Below is a small trained network, with its code and all its weights. Each question gives an input and a target symbol and asks what happens when units are switched off, that is, made to give their printed mean instead of their output.

import numpy as np


def w(rows, s, z=0):
    codes = np.array(rows[::2]) - 128.0
    scale = np.full(codes.shape[1], s)
    scale[-1] = z or s
    return codes * scale


def norm(h):
    return h / np.sqrt((h * h).mean(-1, keepdims=True) + 1e-5)


def f(y):
    return y / 2 * (1 + np.tanh(0.7978845608 * (y + 0.044715 * y**3)))


def softmax(a):
    e = np.exp(a - a.max(-1, keepdims=True))
    return e / e.sum(-1, keepdims=True)


def log_softmax(a):
    a = a - a.max(-1, keepdims=True)
    return a - np.log(np.exp(a).sum(-1, keepdims=True))


def net(x, mask):
    ids = ['ΞΠΣΨΩαεζηλτ'.index(c) for c in x.split()]
    T = len(ids)
    res = E[ids] + P[:T]
    u = 0
    for l in range(3):
        q, k, v = (norm(res) @ M[l].T for M in (Q, K, V))
        z = softmax(np.where(np.tri(T) > 0, q @ k.T / 3**0.5, -1e9)) @ v
        res = res + np.where(mask[u], z, O[l][:, -1]) @ O[l][:, :-1]
        u += 1
        y = f(norm(res) @ A[l][:, :-1].T + A[l][:, -1])
        res = res + np.where(mask[u : u + 12], y, B[l][:, -1]) @ B[l][:, :-1]
        u += 12
    return log_softmax(norm(res)[-1] @ U[:, :-1].T + U[:, -1])


Q, K, V, O, A, B = {}, {}, {}, {}, {}, {}
E = w([
[193,66,127,160],'Ξ',
[179,169,118,163],'Π',
[199,63,135,156],'Σ',
[198,189,126,137],'Ψ',
[163,62,145,185],'Ω',
[128,212,104,118],'α',
[154,214,129,161],'ε',
[2,157,224,72],'ζ',
[22,130,159,91],'η',
[85,245,160,75],'λ',
[103,79,28,96],'τ',
],0.0072)
P = w([
[120,165,112,137],'0',
[138,148,155,76],'1',
[129,137,152,87],'2',
[129,129,149,113],'3',
[115,134,122,201],'4',
[121,158,95,240],'5',
[120,202,59,253],'6',
],0.0049)
Q[0] = w([
[55,190,79,168],'0.h0',
[78,1,231,71],'0.h0',
[74,66,51,144],'0.h0',
],0.0059)
K[0] = w([
[169,141,107,165],'0.h0',
[127,90,116,2],'0.h0',
[189,119,155,84],'0.h0',
],0.0092)
V[0] = w([
[153,148,37,249],'0.h0',
[107,127,3,124],'0.h0',
[104,153,253,131],'0.h0',
],0.0054)
O[0] = w([
[122,89,255,36,253],'0.h0',
[148,56,83,4,104],'0.h0',
[155,129,142,252,133],'0.h0',
],0.0038,0.0031)
A[0] = w([
[27,183,45,104,2],'0.n0',
[90,63,11,111,64],'0.n1',
[133,131,125,130,117],'0.n2',
[2,153,161,65,143],'0.n3',
[80,98,180,159,70],'0.n4',
[162,142,28,175,73],'0.n5',
[150,110,162,130,97],'0.n6',
[189,118,175,126,147],'0.n7',
[139,148,206,56,50],'0.n8',
[90,64,200,163,124],'0.n9',
[128,128,128,128,128],'0.n10',
[197,124,102,122,136],'0.n11',
],0.0073,0.0037)
B[0] = w([
[241,69,105,101,142],'0.n0',
[66,81,254,93,139],'0.n1',
[129,132,131,129,122],'0.n2',
[82,94,48,209,209],'0.n3',
[187,100,84,125,138],'0.n4',
[59,156,204,169,125],'0.n5',
[151,118,105,93,143],'0.n6',
[118,135,74,78,252],'0.n7',
[77,137,122,67,153],'0.n8',
[202,123,81,161,226],'0.n9',
[128,128,128,128,128],'0.n10',
[124,120,81,175,163],'0.n11',
],0.0056,0.0022)
Q[1] = w([
[110,248,207,74],'1.h0',
[205,181,48,181],'1.h0',
[125,115,254,68],'1.h0',
],0.0078)
K[1] = w([
[227,169,2,108],'1.h0',
[75,176,147,237],'1.h0',
[228,126,112,26],'1.h0',
],0.0057)
V[1] = w([
[195,46,190,188],'1.h0',
[46,97,201,154],'1.h0',
[122,153,253,146],'1.h0',
],0.0066)
O[1] = w([
[116,45,3,84,52],'1.h0',
[107,10,167,237,3],'1.h0',
[224,59,192,90,61],'1.h0',
],0.005,0.0023)
A[1] = w([
[150,44,192,166,166],'1.n0',
[188,26,185,97,62],'1.n1',
[188,158,114,128,135],'1.n2',
[162,182,68,115,33],'1.n3',
[108,140,183,116,10],'1.n4',
[183,10,44,127,43],'1.n5',
[23,110,170,140,1],'1.n6',
[103,174,223,93,126],'1.n7',
[69,2,146,106,226],'1.n8',
[134,147,148,128,71],'1.n9',
[61,103,153,121,48],'1.n10',
[55,132,76,108,82],'1.n11',
],0.0092,0.0021)
B[1] = w([
[75,170,207,109,181],'1.n0',
[138,241,202,125,146],'1.n1',
[113,131,113,181,227],'1.n2',
[103,120,159,186,215],'1.n3',
[143,100,103,120,121],'1.n4',
[196,45,176,101,242],'1.n5',
[205,150,144,134,144],'1.n6',
[139,74,89,115,254],'1.n7',
[84,136,254,76,190],'1.n8',
[132,117,95,139,133],'1.n9',
[165,127,155,127,117],'1.n10',
[155,92,170,135,161],'1.n11',
],0.0086,0.0029)
Q[2] = w([
[187,198,137,134],'2.h0',
[147,194,76,69],'2.h0',
[68,201,59,1],'2.h0',
],0.0081)
K[2] = w([
[132,113,243,101],'2.h0',
[238,138,148,77],'2.h0',
[246,110,78,3],'2.h0',
],0.0064)
V[2] = w([
[91,76,146,154],'2.h0',
[2,126,108,85],'2.h0',
[177,82,141,89],'2.h0',
],0.0083)
O[2] = w([
[56,155,81,181,79],'2.h0',
[58,254,147,85,4],'2.h0',
[116,60,88,49,106],'2.h0',
],0.0066,0.0029)
A[2] = w([
[149,107,147,42,133],'2.n0',
[152,144,143,138,88],'2.n1',
[119,40,96,168,144],'2.n2',
[180,72,191,153,125],'2.n3',
[148,173,125,162,72],'2.n4',
[39,70,255,37,80],'2.n5',
[130,157,145,131,113],'2.n6',
[146,151,134,144,84],'2.n7',
[75,82,50,48,3],'2.n8',
[116,203,158,174,79],'2.n9',
[123,188,36,161,172],'2.n10',
[76,159,146,82,159],'2.n11',
],0.0094,0.0069)
B[2] = w([
[122,94,196,232,181],'2.n0',
[132,124,99,120,118],'2.n1',
[74,108,94,101,218],'2.n2',
[127,141,81,37,234],'2.n3',
[148,104,75,125,135],'2.n4',
[65,63,254,224,203],'2.n5',
[130,109,119,126,126],'2.n6',
[136,117,93,124,117],'2.n7',
[58,161,109,191,130],'2.n8',
[166,63,84,167,172],'2.n9',
[104,118,94,28,253],'2.n10',
[112,100,185,120,149],'2.n11',
],0.0086,0.0044)
U = w([
[96,169,141,50,98],'Ξ',
[129,226,126,106,149],'Π',
[123,158,132,87,95],'Σ',
[123,156,128,96,91],'Ψ',
[184,3,106,92,71],'Ω',
[179,179,94,159,119],'α',
[237,178,163,103,163],'ε',
[98,152,111,212,142],'ζ',
[9,87,72,134,107],'η',
[151,144,109,192,118],'λ',
[83,110,214,132,253],'τ',
],0.011,0.0051)

Each question gives the input, a string of symbols that net reads in full, and the target symbol t.
The units are the heads (3 rows each of Q, K, V and O) and the neurons (one row each of A and B). Each row of codes is followed by its name. A weight is (code - 128) times the scale printed after its matrix; where a second scale follows, it is the last column's (O, A, B and U).
mask holds one flag per unit, layer by layer, with each layer's heads first. A switched-off unit (its flag False) gives its mean, the last column of its rows in O or B, instead of its output. The means were averaged over made-up inputs and are rounded, as every weight is.
A unit's drop is (log p(t) with every unit on - log p(t) with that unit switched off) / (log p(t) with every unit on - log p(t) with every unit switched off).
The circuit of an input: a set's keep is (log p(t) with only the set's units on - log p(t) with every unit switched off) / (log p(t) with every unit on - log p(t) with every unit switched off). Starting from the 12 units with the biggest drops (on a tie, the unit counted first), units are removed one at a time, each time the one whose removal leaves the highest keep (on an exact tie, the one counted first), for as long as the keep stays at least 0.8.
circuit, biggest first: the units of the circuit, biggest drop first
k most important neurons: the k neurons with the biggest drops, biggest first
k most important neurons of layer l: the k neurons of layer l with the biggest drops, biggest first
input τ τ Ξ ε η η Ω, target η: 2 most important neurons : [0.n0 2.n10]
input Ψ ε α, target ε: 4 most important neurons : [1.n5 0.n1 0.n9 1.n8]
input ε Ω ε α, target Ω: 3 most important neurons of layer 1 : [1.n7 1.n8 1.n3]
input η η Ψ Ω, target η: circuit, biggest first : [0.h0 0.n0 1.h0 2.n2]
input λ Ω Ω Σ ε, target η: circuit, biggest first : [2.n10 1.n5]
input ε τ ε α, target Ω: 4 most important neurons : [1.n8 0.n9 1.n7 1.n3]
input Ψ Ω Π, target ε: 3 most important neurons : [0.n7 0.n1 0.n3]
input ε α Ω η, target η: circuit, biggest first : [0.n3]
input α ε Ξ, target ε: 3 most important neurons of layer 0 : [0.n9 0.n0 0.n4]
input Ω λ λ, target η: circuit, biggest first : [1.n8 0.n3]
input ε η ε, target Ω: 2 most important neurons : [1.n7 0.n9]
input Ψ Ψ τ Ξ, target τ: 3 most important neurons : [0.n1 2.n5 1.n8]
input Ω τ ε Ω Ω, target ε: 2 most important neurons of layer 1 : [1.n8 1.n1]
input τ Ω Ψ, target Ξ: 2 most important neurons : [1.n8 1.n5]
input Ξ α Ψ η, target η: most important neuron : [0.n3]
input Ω η Π α, target η: 4 most important neurons : [1.n5 1.n8 0.n8 0.n9]
input α Ω α, target Π: 2 most important neurons of layer 1 : [1.n5 1.n3]
input Ω ε Ω ζ, target ζ: 3 most important neurons of layer 0 : [0.n3 0.n1 0.n9]
input ζ Σ η Ξ Ξ, target η: 2 most important neurons : [0.n1 0.n0]
input α ε α, target Π: 2 most important neurons of layer 0 : [0.n0 0.n3]
input Σ Σ ε ε Ω, target ε: 3 most important neurons : [0.n9 0.n1 1.n8]
